Below is a small trained network, with its code and all its weights. Each question gives an input and a target symbol and asks what happens when units are switched off, that is, made to give their printed mean instead of their output.

import numpy as np


def w(rows, s, z=0):
    codes = np.array(rows[::2]) - 128.0
    scale = np.full(codes.shape[1], s)
    scale[-1] = z or s
    return codes * scale


def f(y):
    return y / 2 * (1 + np.tanh(0.7978845608 * (y + 0.044715 * y**3)))


def softmax(a):
    e = np.exp(a - a.max(-1, keepdims=True))
    return e / e.sum(-1, keepdims=True)


def log_softmax(a):
    a = a - a.max(-1, keepdims=True)
    return a - np.log(np.exp(a).sum(-1, keepdims=True))


def net(x, mask):
    ids = ['ΓΔΞΣΦΨΩαβεζθλμπτ'.index(c) for c in x.split()]
    T = len(ids)
    res = E[ids] + P[:T]
    r = res
    for j in range(2):
        rows = slice(2 * j, 2 * j + 2)
        q, k, v = (r @ M[0][rows].T for M in (Q, K, V))
        z = softmax(np.where(np.tri(T) > 0, q @ k.T / 2**0.5, -1e9)) @ v
        o = O[0][rows]
        res = res + np.where(mask[j], z, o[:, -1]) @ o[:, :-1]
    y = f(res @ A[0][:, :-1].T + A[0][:, -1])
    res = res + np.where(mask[2:18], y, B[0][:, -1]) @ B[0][:, :-1]
    return log_softmax(res[-1] @ U[:, :-1].T + U[:, -1])


Q, K, V, O, A, B = {}, {}, {}, {}, {}, {}
E = w([
[125,131,137],'Γ',
[130,117,127],'Δ',
[37,174,148],'Ξ',
[104,92,82],'Σ',
[90,93,151],'Φ',
[178,143,1],'Ψ',
[32,93,95],'Ω',
[171,123,108],'α',
[136,217,192],'β',
[95,53,88],'ε',
[137,214,182],'ζ',
[147,40,91],'θ',
[110,190,90],'λ',
[176,66,147],'μ',
[231,132,151],'π',
[152,140,223],'τ',
],0.024)
P = w([
[174,64,25],'0',
[142,11,39],'1',
[168,6,51],'2',
[187,3,63],'3',
[183,20,65],'4',
[176,23,68],'5',
],0.0031)
Q[0] = w([
[190,114,151],'head 1',
[168,237,120],'head 1',
[121,254,192],'head 2',
[41,207,126],'head 2',
],0.0091)
K[0] = w([
[149,107,140],'head 1',
[40,105,247],'head 1',
[131,180,127],'head 2',
[100,165,94],'head 2',
],0.015)
V[0] = w([
[133,143,127],'head 1',
[174,166,27],'head 1',
[254,59,172],'head 2',
[121,40,45],'head 2',
],0.0074)
O[0] = w([
[100,22,57,126],'head 1',
[198,191,32,244],'head 1',
[253,78,179,167],'head 2',
[119,29,47,254],'head 2',
],0.0064,0.0076)
A[0] = w([
[180,166,110,147],'neuron 1',
[165,105,176,254],'neuron 2',
[93,124,106,109],'neuron 3',
[123,167,125,115],'neuron 4',
[252,122,143,79],'neuron 5',
[171,224,148,57],'neuron 6',
[126,113,116,142],'neuron 7',
[201,137,117,199],'neuron 8',
[82,87,42,132],'neuron 9',
[124,167,243,172],'neuron 10',
[69,174,137,79],'neuron 11',
[89,186,150,100],'neuron 12',
[93,68,186,194],'neuron 13',
[127,174,33,202],'neuron 14',
[163,153,166,116],'neuron 15',
[57,188,79,139],'neuron 16',
],0.015,0.01)
B[0] = w([
[135,108,174,167],'neuron 1',
[86,255,53,169],'neuron 2',
[114,115,134,142],'neuron 3',
[233,129,99,131],'neuron 4',
[146,126,90,190],'neuron 5',
[138,60,23,139],'neuron 6',
[118,118,108,152],'neuron 7',
[106,181,130,205],'neuron 8',
[153,104,177,251],'neuron 9',
[107,125,168,154],'neuron 10',
[229,75,180,141],'neuron 11',
[202,19,78,142],'neuron 12',
[30,75,69,150],'neuron 13',
[98,144,187,253],'neuron 14',
[139,70,209,137],'neuron 15',
[147,162,172,169],'neuron 16',
],0.0087,0.024)
U = w([
[8,106,86,148],'Γ',
[160,36,16,64],'Δ',
[1,81,202,6],'Ξ',
[218,83,125,51],'Σ',
[95,157,35,95],'Φ',
[148,188,208,167],'Ψ',
[6,189,193,85],'Ω',
[76,156,97,183],'α',
[171,62,201,46],'β',
[97,54,141,207],'ε',
[111,17,114,117],'ζ',
[205,67,101,145],'θ',
[139,165,181,170],'λ',
[189,177,95,110],'μ',
[148,183,104,155],'π',
[48,186,113,206],'τ',
],0.0097,0.012)

Each question gives the input, a string of symbols that net reads in full, and the target symbol t.
The units are the heads (2 rows each of Q, K, V and O) and the neurons (one row each of A and B). Each row of codes is followed by its name. A weight is (code - 128) times the scale printed after its matrix; where a second scale follows, it is the last column's (O, A, B and U).
mask holds one flag per unit, heads first, then neurons. A switched-off unit (its flag False) gives its mean, the last column of its rows in O or B, instead of its output. The means were averaged over made-up inputs and are rounded, as every weight is.
A unit's drop is (log p(t) with every unit on - log p(t) with that unit switched off) / (log p(t) with every unit on - log p(t) with every unit switched off).
The circuit of an input: a set's keep is (log p(t) with only the set's units on - log p(t) with every unit switched off) / (log p(t) with every unit on - log p(t) with every unit switched off). Starting from the 12 units with the biggest drops (on a tie, the unit counted first), units are removed one at a time, each time the one whose removal leaves the highest keep (on an exact tie, the one counted first), for as long as the keep stays at least 0.8.
circuit, biggest first: the units of the circuit, biggest drop first
k most important neurons: the k neurons with the biggest drops, biggest first
which heads matter: for each layer, one digit per head in row order, 1 if its drop is at least 0.15 and else 0, layers parted by /
drop when u is switched off: that unit's drop, to one decimal
input Γ Ω ε, target ζ: circuit, biggest first : [head 2; neuron 8; neuron 2]
input Ω τ Φ Ψ Ω, target Ω: circuit, biggest first : [head 2; neuron 16]
input Ψ Ψ Ψ, target Ψ: which heads matter : 10
input Σ Γ α λ, target Ψ: circuit, biggest first : [neuron 16; head 2; neuron 13; neuron 2]
input Γ Σ β, target θ: most important neuron : [neuron 6]
input Ξ ε λ Ψ Ψ β, target θ: 3 most important neurons : [neuron 12; neuron 6; neuron 14]
input ε θ π, target μ: circuit, biggest first : [neuron 2; neuron 5; head 2]
input Σ Ω Ξ, target β: 4 most important neurons : [neuron 11; neuron 12; neuron 16; neuron 2]
input β Ξ λ Γ, target τ: circuit, biggest first : [neuron 9; head 2]
input Ω Ψ ζ Ψ Φ Ψ, target Ψ: 2 most important neurons : [neuron 14; neuron 13]
input Ψ π Γ Φ Ψ τ, target Ω: 2 most important neurons : [neuron 10; neuron 2]
input λ ζ θ Ω, target Ξ: which heads matter : 01
input Φ Ψ ζ Φ π, target π: 3 most important neurons : [neuron 2; neuron 5; neuron 14]
input ε β Γ, target τ: which heads matter : 00
input Ψ μ Φ θ ε τ, target τ: which heads matter : 00
input Σ Σ Γ ζ α Ξ, target β: drop when neuron 9 is switched off : -0.1
input Σ Γ Ψ Ξ Ω, target Ω: drop when neuron 14 is switched off : 0.8
input Φ Φ β Φ θ, target Δ: drop when neuron 14 is switched off : 0.4
input Γ Δ Ω π, target μ: drop when neuron 2 is switched off : 0.7
